Here is a tiny trained network, its code and every weight. The questions are about switching its units off for an input and a target symbol, where a switched-off unit gives its printed mean instead of its output.

import numpy as np


def w(rows, s, z=0):
    codes = np.array(rows[::2]) - 128.0
    scale = np.full(codes.shape[1], s)
    scale[-1] = z or s
    return codes * scale


def f(y):
    return y / 2 * (1 + np.tanh(0.7978845608 * (y + 0.044715 * y**3)))


def softmax(a):
    e = np.exp(a - a.max(-1, keepdims=True))
    return e / e.sum(-1, keepdims=True)


def log_softmax(a):
    a = a - a.max(-1, keepdims=True)
    return a - np.log(np.exp(a).sum(-1, keepdims=True))


def net(x, mask):
    ids = ['αβεζθμξπσψ'.index(c) for c in x.split()]
    T = len(ids)
    res = E[ids] + P[:T]
    u = 0
    for l in range(2):
        r = res
        for j in range(2):
            rows = slice(2 * j, 2 * j + 2)
            q, k, v = (r @ M[l][rows].T for M in (Q, K, V))
            z = softmax(np.where(np.tri(T) > 0, q @ k.T / 2**0.5, -1e9)) @ v
            o = O[l][rows]
            res = res + np.where(mask[u + j], z, o[:, -1]) @ o[:, :-1]
        u += 2
        y = f(res @ A[l][:, :-1].T + A[l][:, -1])
        res = res + np.where(mask[u : u + 8], y, B[l][:, -1]) @ B[l][:, :-1]
        u += 8
    return log_softmax(res[-1] @ U[:, :-1].T + U[:, -1])


Q, K, V, O, A, B = {}, {}, {}, {}, {}, {}
E = w([
[145,139,210,207,206,136,156,80],'α',
[104,124,128,98,90,83,149,8],'β',
[60,159,120,111,194,104,53,98],'ε',
[224,127,172,162,165,93,130,203],'ζ',
[113,198,114,199,81,88,143,97],'θ',
[112,195,49,17,105,124,123,147],'μ',
[70,138,127,58,196,149,230,160],'ξ',
[37,61,59,226,115,78,175,185],'π',
[129,44,105,63,88,90,89,169],'σ',
[214,167,145,103,16,130,93,135],'ψ',
],0.016)
P = w([
[144,113,56,159,158,216,135,126],'0',
[134,123,71,164,147,175,130,127],'1',
[123,142,92,136,133,160,145,139],'2',
[105,154,105,124,116,129,150,144],'3',
[99,170,132,109,114,105,171,148],'4',
[85,164,155,106,87,60,173,134],'5',
[64,185,179,70,80,52,182,172],'6',
[62,192,203,78,71,3,196,144],'7',
],0.0073)
Q[0] = w([
[49,151,105,74,57,55,167,87],'L0H0',
[111,210,115,2,138,91,108,184],'L0H0',
[191,62,172,95,173,162,156,212],'L0H1',
[217,241,174,114,67,133,167,65],'L0H1',
],0.048)
K[0] = w([
[144,88,83,96,61,171,122,3],'L0H0',
[217,104,216,130,58,84,228,74],'L0H0',
[206,23,150,65,151,133,185,218],'L0H1',
[194,218,162,222,141,203,138,95],'L0H1',
],0.047)
V[0] = w([
[121,106,91,134,142,203,61,128],'L0H0',
[152,145,64,150,145,183,139,135],'L0H0',
[144,71,2,147,183,186,121,85],'L0H1',
[93,142,147,118,116,98,94,104],'L0H1',
],0.0093)
O[0] = w([
[182,153,71,91,233,31,94,142,6],'L0H0',
[191,168,121,142,165,46,143,191,81],'L0H0',
[88,101,110,35,159,61,116,3,146],'L0H1',
[155,96,140,159,158,130,103,140,221],'L0H1',
],0.0047,0.0023)
A[0] = w([
[172,90,155,118,139,186,82,154,9],'L0N0',
[100,162,183,87,144,72,117,120,117],'L0N1',
[160,117,138,140,102,169,84,98,15],'L0N2',
[144,101,148,193,209,222,91,174,2],'L0N3',
[180,94,69,191,157,193,106,188,28],'L0N4',
[177,69,138,92,67,94,67,151,41],'L0N5',
[167,123,20,251,139,185,115,169,92],'L0N6',
[156,26,116,146,120,123,140,180,120],'L0N7',
],0.012,0.0048)
B[0] = w([
[167,155,95,157,105,97,128,160,117],'L0N0',
[169,97,112,215,109,226,132,254,252],'L0N1',
[77,148,196,111,111,91,107,71,107],'L0N2',
[210,143,183,115,138,5,152,140,151],'L0N3',
[188,123,164,88,78,106,72,157,136],'L0N4',
[182,107,208,72,76,80,121,94,173],'L0N5',
[125,223,162,170,134,87,207,90,206],'L0N6',
[101,46,109,113,116,41,109,166,190],'L0N7',
],0.0099,0.0039)
Q[1] = w([
[135,162,181,73,178,170,207,179],'L1H0',
[203,117,221,40,106,29,73,105],'L1H0',
[154,104,201,253,163,68,131,76],'L1H1',
[67,152,127,136,230,195,35,163],'L1H1',
],0.046)
K[1] = w([
[187,134,122,41,155,60,197,161],'L1H0',
[191,137,127,178,49,38,66,122],'L1H0',
[127,105,224,250,163,114,141,92],'L1H1',
[143,107,82,94,253,156,29,102],'L1H1',
],0.048)
V[1] = w([
[52,196,200,86,179,107,22,166],'L1H0',
[106,144,210,117,70,186,225,244],'L1H0',
[107,108,177,94,54,211,238,180],'L1H1',
[206,139,12,16,142,41,254,8],'L1H1',
],0.007)
O[1] = w([
[152,80,59,204,116,201,82,132,154],'L1H0',
[159,39,74,94,203,199,207,129,159],'L1H0',
[133,171,54,173,184,135,2,141,93],'L1H1',
[104,75,117,187,105,253,145,221,254],'L1H1',
],0.0042,0.005)
A[1] = w([
[140,84,92,89,207,156,138,78,49],'L1N0',
[49,116,139,95,151,183,96,23,22],'L1N1',
[85,159,114,93,77,171,114,145,50],'L1N2',
[180,181,149,88,108,167,103,92,12],'L1N3',
[196,196,205,131,226,173,90,62,2],'L1N4',
[154,194,6,30,152,99,94,65,31],'L1N5',
[161,187,119,167,178,143,169,72,38],'L1N6',
[139,186,41,25,227,81,64,10,68],'L1N7',
],0.013,0.0059)
B[1] = w([
[102,115,184,79,173,152,182,140,161],'L1N0',
[104,113,166,163,58,166,183,71,208],'L1N1',
[139,127,141,158,136,97,107,85,253],'L1N2',
[120,144,139,91,189,184,116,144,154],'L1N3',
[117,100,58,71,185,98,63,28,189],'L1N4',
[167,172,5,72,97,97,156,70,199],'L1N5',
[61,184,185,103,140,126,76,162,206],'L1N6',
[128,87,178,212,147,186,112,228,202],'L1N7',
],0.018,0.0039)
U = w([
[158,105,135,145,194,100,106,49,132],'α',
[154,108,158,161,115,144,153,4,152],'β',
[165,88,84,205,175,180,66,120,223],'ε',
[254,133,174,171,171,73,164,76,141],'ζ',
[120,172,140,119,110,126,119,119,79],'θ',
[177,154,64,109,121,131,135,97,179],'μ',
[143,110,129,78,164,150,184,98,42],'ξ',
[76,75,75,187,170,31,183,106,1],'π',
[118,52,124,59,64,108,78,144,128],'σ',
[241,153,179,70,111,210,67,87,133],'ψ',
],0.0051,0.0037)

Each question gives the input, a string of symbols that net reads in full, and the target symbol t.
The units are the heads (2 rows each of Q, K, V and O) and the neurons (one row each of A and B). Each row of codes is followed by its name. A weight is (code - 128) times the scale printed after its matrix; where a second scale follows, it is the last column's (O, A, B and U).
mask holds one flag per unit, layer by layer, with each layer's heads first. A switched-off unit (its flag False) gives its mean, the last column of its rows in O or B, instead of its output. The means were averaged over made-up inputs and are rounded, as every weight is.
A unit's drop is (log p(t) with every unit on - log p(t) with that unit switched off) / (log p(t) with every unit on - log p(t) with every unit switched off).
The circuit of an input: a set's keep is (log p(t) with only the set's units on - log p(t) with every unit switched off) / (log p(t) with every unit on - log p(t) with every unit switched off). Starting from the 12 units with the biggest drops (on a tie, the unit counted first), units are removed one at a time, each time the one whose removal leaves the highest keep (on an exact tie, the one counted first), for as long as the keep stays at least 0.8.
circuit, biggest first: the units of the circuit, biggest drop first
top k neurons in layer l: the k neurons of layer l with the biggest drops, biggest first
which heads matter: for each layer, one digit per head in row order, 1 if its drop is at least 0.15 and else 0, layers parted by /
drop of u: that unit's drop, to one decimal
input μ ε μ σ ξ, target ξ: which heads matter	00 / 10
input π σ β, target β: circuit, biggest first	[L1N1; L0H0; L0N1]
input θ ζ σ β ε ε β, target ε: circuit, biggest first	[L0N1; L1H0; L1H1]
input ε β ε, target β: circuit, biggest first	[L1N1; L1H1; L0N3; L0H1]
input ε β μ π ε β ε, target β: circuit, biggest first	[L0H0; L1N1]
input σ μ ε θ ζ α α, target α: which heads matter	00 / 01
input α μ μ μ β ε β ψ, target ψ: circuit, biggest first	[L1N3; L0N5]
input α ε μ ξ, target ξ: circuit, biggest first	[L1H0; L1N0]
input π μ ζ ξ α ξ θ, target θ: which heads matter	01 / 00
input β π σ, target σ: which heads matter	00 / 00
input σ θ μ ψ ζ ε ε, target ε: circuit, biggest first	[L0N1; L0N5; L1H1]
input β μ θ ξ σ ε, target ε: which heads matter	00 / 01
input α σ β, target β: which heads matter	10 / 00
input ε β α ζ σ α ε α, target ε: which heads matter	00 / 00
input ξ β β α π μ π ψ, target ψ: circuit, biggest first	[L0N5; L1N3]
input ε β ε ε ζ, target ζ: top neuron in layer 0	[L0N7]
input μ β ζ μ σ α, target α: top 2 neurons in layer 1	[L1N4; L1N6]
input σ ξ ξ θ ε μ ζ, target ζ: top neuron in layer 0	[L0N3]
input θ ε θ ε ε ε ξ ε, target ξ: top 2 neurons in layer 1	[L1N0; L1N2]
input θ θ β μ ε ε ξ ε, target ξ: top 3 neurons in layer 1	[L1N0; L1N2; L1N7]
input ε θ θ ψ μ, target μ: top neuron in layer 1	[L1N5]
input ξ σ ζ μ, target μ: drop of L1N5	1.1
input ε β θ, target θ: drop of L1N0	0.0
